Below is a small trained network, with its code and all its weights. Each question gives an input and a class and asks what happens when units are switched off, that is, made to give their printed mean instead of their output.

import numpy as np


def w(rows, s, z=0):
    codes = np.array(rows[::2]) - 128.0
    scale = np.full(codes.shape[1], s)
    scale[-1] = z or s
    return codes * scale


def f(y):
    return np.maximum(y, 0)


def log_softmax(a):
    a = a - a.max(-1, keepdims=True)
    return a - np.log(np.exp(a).sum(-1, keepdims=True))


def net(x, mask):
    res = np.array(x, float).reshape(1, 2) / 4 @ E
    y = f(res @ A[0][:, :-1].T + A[0][:, -1])
    res = res + np.where(mask, y, B[0][:, -1]) @ B[0][:, :-1]
    return log_softmax(res[-1] @ U[:, :-1].T + U[:, -1])


A, B = {}, {}
E = w([
[59,77,129,134,4,191,35,123],'x0',
[95,59,192,75,200,171,170,237],'x1',
],0.012)
A[0] = w([
[72,44,155,143,27,205,111,110,57],'N1',
[133,137,219,98,137,128,131,97,253],'N2',
[254,226,146,97,209,115,173,152,60],'N3',
[192,151,153,127,242,48,232,67,97],'N4',
[166,215,30,230,107,71,87,8,91],'N5',
[93,25,227,71,197,176,171,240,78],'N6',
],0.0088,0.015)
B[0] = w([
[56,212,182,39,129,208,63,57,205],'N1',
[119,60,6,126,131,98,109,235,252],'N2',
[92,153,168,67,140,173,87,82,201],'N3',
[129,154,104,86,110,161,54,52,234],'N4',
[177,101,209,120,29,95,194,179,248],'N5',
[203,118,231,145,54,72,185,102,250],'N6',
],0.014,0.015)
U = w([
[192,110,217,127,90,91,220,139,68],'0',
[120,156,143,87,129,206,4,74,102],'1',
[149,71,6,137,140,102,110,217,248],'2',
[111,171,89,175,176,144,154,140,101],'3',
[130,171,98,180,171,157,135,142,99],'4',
],0.014,0.017)

Each question gives the input, the list of numbers given to net, and the class t.
The units are the neurons (one row each of A and B). Each row of codes is followed by its name. A weight is (code - 128) times the scale printed after its matrix; where a second scale follows, it is the last column's (A, B and U).
mask holds one flag per neuron, in row order. A switched-off neuron (its flag False) gives its mean, the last column of its row in B, instead of its output. The means were averaged over made-up inputs and are rounded, as every weight is.
A unit's drop is (log p(t) with every unit on - log p(t) with that unit switched off) / (log p(t) with every unit on - log p(t) with every unit switched off).
The circuit of an input: a set's keep is (log p(t) with only the set's units on - log p(t) with every unit switched off) / (log p(t) with every unit on - log p(t) with every unit switched off). Starting from all 6 units, units are removed one at a time, each time the one whose removal leaves the highest keep (on an exact tie, the one counted first), for as long as the keep stays at least 0.8.
units of the circuit, in order: the units of the circuit, biggest drop first
k most important neurons: the k neurons with the biggest drops, biggest first
drop when u is switched off: that unit's drop, to one decimal
input [3,-2], class 2: 3 most important neurons -> [N6, N4, N3]
input [-1,-3], class 2: units of the circuit, in order -> [N6, N1]
input [3,-3], class 2: units of the circuit, in order -> [N6, N4]
input [5,-8], class 0: units of the circuit, in order -> [N5]
input [1,-3], class 2: units of the circuit, in order -> [N6, N1]
input [-7,5], class 1: 3 most important neurons -> [N4, N3, N5]
input [-4,2], class 1: 2 most important neurons -> [N4, N3]
input [0,3], class 2: units of the circuit, in order -> [N5, N1]
input [-8,-7], class 1: 3 most important neurons -> [N4, N3, N6]
input [-2,2], class 2: 2 most important neurons -> [N5, N1]
input [-6,-5], class 1: 2 most important neurons -> [N4, N6]
input [7,8], class 0: 2 most important neurons -> [N6, N4]
input [-8,6], class 1: 3 most important neurons -> [N4, N3, N5]
input [-3,-3], class 2: 2 most important neurons -> [N6, N1]
input [-1,3], class 2: most important neuron -> [N5]
input [-2,1], class 2: drop when N1 is switched off -> 0.1
input [-8,-4], class 1: drop when N4 is switched off -> 0.6
input [-3,1], class 2: drop when N1 is switched off -> 0.8
